Here is a tiny trained network, its code and every weight. The questions are about switching its units off for an input and a class, where a switched-off unit gives its printed mean instead of its output.

import numpy as np


def w(rows, s, z=0):
    codes = np.array(rows[::2]) - 128.0
    scale = np.full(codes.shape[1], s)
    scale[-1] = z or s
    return codes * scale


def norm(h):
    return h / np.sqrt((h * h).mean(-1, keepdims=True) + 1e-5)


def f(y):
    return np.maximum(y, 0)


def log_softmax(a):
    a = a - a.max(-1, keepdims=True)
    return a - np.log(np.exp(a).sum(-1, keepdims=True))


def net(x, mask):
    res = np.array(x, float).reshape(1, 3) / 4 @ E
    u = 0
    for l in range(4):
        y = f(norm(res) @ A[l][:, :-1].T + A[l][:, -1])
        res = res + np.where(mask[u : u + 4], y, B[l][:, -1]) @ B[l][:, :-1]
        u += 4
    return log_softmax(norm(res)[-1] @ U[:, :-1].T + U[:, -1])


A, B = {}, {}
E = w([
[21,67,35],'x0',
[132,2,190],'x1',
[116,155,218],'x2',
],0.0034)
A[0] = w([
[254,236,99,188],'0.n0',
[115,152,184,95],'0.n1',
[95,146,132,3],'0.n2',
[118,105,146,78],'0.n3',
],0.0086,0.0029)
B[0] = w([
[136,126,128,253],'0.n0',
[122,93,154,156],'0.n1',
[84,155,158,129],'0.n2',
[87,7,127,138],'0.n3',
],0.014,0.0058)
A[1] = w([
[255,160,41,8],'1.n0',
[209,72,17,104],'1.n1',
[129,136,131,17],'1.n2',
[154,102,66,6],'1.n3',
],0.0097,0.0018)
B[1] = w([
[29,245,209,250],'1.n0',
[84,132,198,254],'1.n1',
[125,212,226,128],'1.n2',
[152,216,158,169],'1.n3',
],0.011,0.0036)
A[2] = w([
[5,201,85,194],'2.n0',
[166,189,171,252],'2.n1',
[118,158,127,212],'2.n2',
[58,84,145,64],'2.n3',
],0.014,0.0017)
B[2] = w([
[195,84,255,245],'2.n0',
[139,171,46,193],'2.n1',
[142,36,134,160],'2.n2',
[183,78,122,182],'2.n3',
],0.0097,0.012)
A[3] = w([
[170,215,168,141],'3.n0',
[200,110,74,251],'3.n1',
[173,2,193,204],'3.n2',
[64,148,38,119],'3.n3',
],0.0099,0.0026)
B[3] = w([
[2,142,93,184],'3.n0',
[75,186,61,160],'3.n1',
[124,139,45,255],'3.n2',
[146,167,124,129],'3.n3',
],0.0073,0.012)
U = w([
[50,246,13,1],'0',
[140,54,10,197],'1',
[63,217,181,138],'2',
[218,49,177,53],'3',
],0.013,0.0031)

Each question gives the input, the list of numbers given to net, and the class t.
The units are the neurons (one row each of A and B). Each row of codes is followed by its name. A weight is (code - 128) times the scale printed after its matrix; where a second scale follows, it is the last column's (A, B and U).
mask holds one flag per neuron, layer by layer. A switched-off neuron (its flag False) gives its mean, the last column of its row in B, instead of its output. The means were averaged over made-up inputs and are rounded, as every weight is.
A unit's drop is (log p(t) with every unit on - log p(t) with that unit switched off) / (log p(t) with every unit on - log p(t) with every unit switched off).
The circuit of an input: a set's keep is (log p(t) with only the set's units on - log p(t) with every unit switched off) / (log p(t) with every unit on - log p(t) with every unit switched off). Starting from the 12 units with the biggest drops (on a tie, the unit counted first), units are removed one at a time, each time the one whose removal leaves the highest keep (on an exact tie, the one counted first), for as long as the keep stays at least 0.8.
circuit, biggest first: the units of the circuit, biggest drop first
unit that matters most: the unit with the biggest drop
k most important neurons: the k neurons with the biggest drops, biggest first
k most important neurons of layer l: the k neurons of layer l with the biggest drops, biggest first
drop of u: that unit's drop, to one decimal
input [1,-1,4], class 1: unit that matters most => 1.n0
input [3,4,6], class 1: circuit, biggest first => (2.n0, 1.n0)
input [2,5,-2], class 1: circuit, biggest first => (1.n0, 2.n0)
input [-2,3,-3], class 1: 2 most important neurons => (1.n0, 2.n0)
input [4,-6,-6], class 2: 2 most important neurons of layer 1 => (1.n0, 1.n3)
input [1,-4,7], class 0: circuit, biggest first => (1.n0, 2.n1, 2.n3)
input [-8,2,-2], class 0: 2 most important neurons => (2.n0, 2.n1)
input [5,0,6], class 1: 2 most important neurons of layer 1 => (1.n0, 1.n3)
input [-4,7,5], class 1: 2 most important neurons => (2.n0, 3.n2)
input [0,1,1], class 1: 2 most important neurons => (1.n0, 2.n0)
input [-7,6,3], class 0: 3 most important neurons => (2.n0, 2.n2, 2.n3)
input [-8,2,-1], class 0: drop of 2.n0 => 0.1
input [-5,-4,4], class 0: drop of 2.n1 => 0.1
input [-7,0,-4], class 2: unit that matters most => 1.n0
input [8,-5,-3], class 3: drop of 2.n0 => 0.2
